Below are the code and all the weights of a small trained network. Each question names an input and a target symbol and asks about switching units off, where a switched-off unit gives its printed mean instead of its output.

import numpy as np


def w(rows, s, z=0):
    codes = np.array(rows[::2]) - 128.0
    scale = np.full(codes.shape[1], s)
    scale[-1] = z or s
    return codes * scale


def norm(h):
    return h / np.sqrt((h * h).mean(-1, keepdims=True) + 1e-5)


def f(y):
    return y / 2 * (1 + np.tanh(0.7978845608 * (y + 0.044715 * y**3)))


def softmax(a):
    e = np.exp(a - a.max(-1, keepdims=True))
    return e / e.sum(-1, keepdims=True)


def log_softmax(a):
    a = a - a.max(-1, keepdims=True)
    return a - np.log(np.exp(a).sum(-1, keepdims=True))


def net(x, mask):
    ids = ['ΓΔΠΣΩαβζημξτψ'.index(c) for c in x.split()]
    T = len(ids)
    res = E[ids] + P[:T]
    u = 0
    for l in range(2):
        r = norm(res)
        for j in range(2):
            rows = slice(4 * j, 4 * j + 4)
            q, k, v = (r @ M[l][rows].T for M in (Q, K, V))
            z = softmax(np.where(np.tri(T) > 0, q @ k.T / 4**0.5, -1e9)) @ v
            o = O[l][rows]
            res = res + np.where(mask[u + j], z, o[:, -1]) @ o[:, :-1]
        u += 2
        y = f(norm(res) @ A[l][:, :-1].T + A[l][:, -1])
        res = res + np.where(mask[u : u + 4], y, B[l][:, -1]) @ B[l][:, :-1]
        u += 4
    return log_softmax(norm(res)[-1] @ U[:, :-1].T + U[:, -1])


Q, K, V, O, A, B = {}, {}, {}, {}, {}, {}
E = w([
[119,183,26,139,178,82,109],'Γ',
[91,124,23,117,89,57,81],'Δ',
[165,218,138,178,170,135,202],'Π',
[233,165,147,81,169,206,118],'Σ',
[172,140,71,183,112,203,151],'Ω',
[180,160,58,159,112,30,166],'α',
[109,186,39,104,172,59,90],'β',
[178,180,73,121,173,56,136],'ζ',
[47,167,100,138,189,189,102],'η',
[83,138,112,42,140,28,74],'μ',
[178,134,9,106,107,97,79],'ξ',
[133,100,151,157,38,122,176],'τ',
[219,147,71,103,121,59,126],'ψ',
],0.013)
P = w([
[166,4,93,219,203,70,106],'0',
[206,226,1,90,73,5,65],'1',
[132,9,75,127,181,106,189],'2',
[178,229,30,89,63,33,84],'3',
[140,57,161,229,152,103,75],'4',
[162,227,57,87,65,59,101],'5',
[93,34,91,60,129,150,232],'6',
[140,220,86,107,61,75,112],'7',
[117,93,237,251,92,140,24],'8',
[109,227,105,102,43,108,113],'9',
[62,128,119,65,83,181,242],'10',
[97,204,137,107,33,121,119],'11',
],0.0095)
Q[0] = w([
[148,136,160,189,135,118,68],'0.h1',
[122,92,109,125,141,137,158],'0.h1',
[124,154,145,119,110,154,132],'0.h1',
[138,129,155,173,117,108,69],'0.h1',
[125,100,68,101,153,139,185],'0.h2',
[108,2,187,111,204,125,148],'0.h2',
[153,119,104,154,135,78,84],'0.h2',
[109,133,83,36,109,133,211],'0.h2',
],0.031)
K[0] = w([
[144,113,71,98,142,134,180],'0.h1',
[174,83,49,190,147,117,95],'0.h1',
[146,135,112,129,115,130,131],'0.h1',
[110,113,94,80,116,141,174],'0.h1',
[125,135,171,215,133,131,44],'0.h2',
[174,52,62,144,196,4,82],'0.h2',
[117,93,102,88,143,163,210],'0.h2',
[171,149,221,237,111,109,9],'0.h2',
],0.021)
V[0] = w([
[193,47,108,193,145,233,151],'0.h1',
[199,127,104,128,81,69,126],'0.h1',
[97,63,249,85,145,54,143],'0.h1',
[163,114,106,136,54,223,137],'0.h1',
[215,172,156,192,132,156,219],'0.h2',
[216,83,78,146,35,180,116],'0.h2',
[166,168,82,119,190,251,80],'0.h2',
[240,130,206,42,199,90,113],'0.h2',
],0.023)
O[0] = w([
[87,158,141,147,38,187,251,130],'0.h1',
[124,112,144,121,30,122,55,211],'0.h1',
[118,94,200,127,231,181,72,33],'0.h1',
[77,158,132,45,99,117,198,97],'0.h1',
[129,197,197,131,146,50,191,250],'0.h2',
[150,122,252,109,68,157,112,169],'0.h2',
[67,201,171,199,126,166,58,149],'0.h2',
[33,142,171,45,227,116,153,121],'0.h2',
],0.018,0.022)
A[0] = w([
[141,4,179,190,246,126,105,112],'0.n1',
[178,199,97,129,157,56,111,46],'0.n2',
[100,38,89,143,233,239,164,72],'0.n3',
[107,223,147,112,160,70,91,3],'0.n4',
],0.035,0.0058)
B[0] = w([
[79,144,119,64,44,70,42,167],'0.n1',
[69,149,146,124,75,129,183,251],'0.n2',
[157,82,124,127,158,255,205,137],'0.n3',
[172,132,95,107,106,152,137,251],'0.n4',
],0.047,0.024)
Q[1] = w([
[92,70,38,31,162,196,176],'1.h1',
[131,251,84,160,158,39,147],'1.h1',
[15,88,188,103,130,157,66],'1.h1',
[171,143,76,128,149,76,81],'1.h1',
[66,78,161,84,41,194,226],'1.h2',
[217,86,120,9,145,86,105],'1.h2',
[116,192,67,46,93,137,66],'1.h2',
[119,11,77,189,111,46,133],'1.h2',
],0.025)
K[1] = w([
[111,57,58,104,182,217,166],'1.h1',
[131,253,93,116,160,59,181],'1.h1',
[45,104,193,184,178,164,74],'1.h1',
[155,148,95,138,202,75,88],'1.h1',
[84,71,104,105,25,139,226],'1.h2',
[188,88,116,57,122,81,64],'1.h2',
[104,180,103,67,54,166,56],'1.h2',
[152,67,120,225,109,55,93],'1.h2',
],0.028)
V[1] = w([
[92,16,126,180,150,251,94],'1.h1',
[116,158,142,192,84,53,136],'1.h1',
[60,51,115,118,139,118,113],'1.h1',
[130,211,171,152,126,84,138],'1.h1',
[116,38,150,44,104,170,181],'1.h2',
[143,154,82,94,59,129,118],'1.h2',
[98,51,113,120,117,68,145],'1.h2',
[230,152,123,140,179,51,19],'1.h2',
],0.021)
O[1] = w([
[146,249,172,142,123,111,143,4],'1.h1',
[120,97,118,78,166,136,88,201],'1.h1',
[119,161,150,140,141,99,173,78],'1.h1',
[110,67,116,115,82,137,87,179],'1.h1',
[178,193,197,141,146,114,126,155],'1.h2',
[145,120,95,122,216,99,121,226],'1.h2',
[152,151,140,174,134,91,166,128],'1.h2',
[83,132,65,54,96,93,203,18],'1.h2',
],0.02,0.028)
A[1] = w([
[87,53,206,202,158,160,194,233],'1.n1',
[70,121,108,103,65,75,78,2],'1.n2',
[3,183,117,226,174,174,102,199],'1.n3',
[66,114,231,125,245,67,68,97],'1.n4',
],0.03,0.0036)
B[1] = w([
[94,165,63,75,205,73,150,215],'1.n1',
[122,169,164,164,173,161,164,253],'1.n2',
[123,18,162,104,99,137,116,141],'1.n3',
[123,130,129,253,98,53,150,148],'1.n4',
],0.035,0.02)
U = w([
[71,75,201,128,157,135,138,159],'Γ',
[101,145,71,109,198,106,148,253],'Δ',
[131,123,119,53,146,212,96,131],'Π',
[76,155,124,93,86,64,59,42],'Σ',
[169,46,136,90,106,78,136,66],'Ω',
[110,151,134,216,158,73,118,186],'α',
[98,151,120,133,59,156,195,68],'β',
[138,131,138,170,197,200,153,225],'ζ',
[137,248,95,158,158,157,89,90],'η',
[173,184,197,99,183,127,142,181],'μ',
[93,54,62,173,116,151,106,100],'ξ',
[199,184,36,144,111,107,100,7],'τ',
[159,137,179,178,99,162,61,173],'ψ',
],0.013,0.0038)

Each question gives the input, a string of symbols that net reads in full, and the target symbol t.
The units are the heads (4 rows each of Q, K, V and O) and the neurons (one row each of A and B). Each row of codes is followed by its name. A weight is (code - 128) times the scale printed after its matrix; where a second scale follows, it is the last column's (O, A, B and U).
mask holds one flag per unit, layer by layer, with each layer's heads first. A switched-off unit (its flag False) gives its mean, the last column of its rows in O or B, instead of its output. The means were averaged over made-up inputs and are rounded, as every weight is.
A unit's drop is (log p(t) with every unit on - log p(t) with that unit switched off) / (log p(t) with every unit on - log p(t) with every unit switched off).
The circuit of an input: a set's keep is (log p(t) with only the set's units on - log p(t) with every unit switched off) / (log p(t) with every unit on - log p(t) with every unit switched off). Starting from all 12 units, units are removed one at a time, each time the one whose removal leaves the highest keep (on an exact tie, the one counted first), for as long as the keep stays at least 0.8.
circuit, biggest first: the units of the circuit, biggest drop first
top k neurons: the k neurons with the biggest drops, biggest first
k most important neurons of layer l: the k neurons of layer l with the biggest drops, biggest first
heads that matter: for each layer, one digit per head in row order, 1 if its drop is at least 0.15 and else 0, layers parted by /
input Π μ τ ψ, target Ω: circuit, biggest first	0.h2
input μ ξ η ξ Ω Ω Π ζ Σ τ ξ, target Γ: circuit, biggest first	0.h2, 1.n3
input Γ τ Ω ξ ξ, target β: heads that matter	11 / 00
input ζ Π τ, target Σ: circuit, biggest first	0.h2, 0.n1, 0.h1
input μ τ Π ζ ζ Γ Σ, target Σ: heads that matter	11 / 00
input Π Π Γ ξ Π η Γ β Π, target ξ: heads that matter	01 / 00
input ψ η Π, target α: heads that matter	10 / 00
input ξ Γ ξ ψ, target μ: heads that matter	11 / 01
input Π ξ Π Π Π α ψ ξ Π τ ξ, target Δ: circuit, biggest first	0.h1, 0.n1, 1.n1
input ψ β Π Π Π ψ β, target Δ: heads that matter	10 / 00
input Π Ω α μ ζ Π τ, target Σ: circuit, biggest first	0.n1, 0.h1, 0.h2
input μ ψ β, target Π: circuit, biggest first	0.h2, 0.n3, 0.h1, 0.n1
input μ Γ η α β ζ ξ, target η: 3 most important neurons of layer 0	0.n1, 0.n3, 0.n4
input ζ ψ ζ Γ, target α: heads that matter	11 / 10
input β ζ Δ ζ Π ζ Π Ω Γ ξ η, target ξ: circuit, biggest first	0.h2
input Ω Π Π Γ Ω Σ ζ Ω ψ ψ Σ, target α: heads that matter	01 / 00
input ξ ξ Σ ψ ξ Π ζ Γ ψ τ α, target α: heads that matter	01 / 00
input ζ η Π τ Δ ψ Σ Σ μ, target Γ: heads that matter	11 / 00
input α ζ Π, target Ω: 2 most important neurons of layer 0	0.n2, 0.n4
input Ω Π η Π Ω Π τ Π ξ, target μ: top 2 neurons	0.n4, 0.n1
input ξ Π Γ, target ψ: 2 most important neurons of layer 0	0.n2, 0.n4
input Π Ω Ω ξ, target ψ: circuit, biggest first	0.h2
input Π Π Π ζ Γ ξ, target β: 2 most important neurons of layer 0	0.n2, 0.n4
input η α Π ζ, target β: heads that matter	01 / 00
input ζ ξ Γ ψ, target μ: 2 most important neurons of layer 1	1.n2, 1.n1
input ψ β Ω, target α: top 2 neurons	0.n4, 1.n4
input ψ Π ψ α ζ, target α: heads that matter	11 / 00
input Π η α Π β Π Π η, target ξ: heads that matter	01 / 00
input ζ Δ Σ ζ η α Π α Π β μ, target Δ: heads that matter	11 / 01
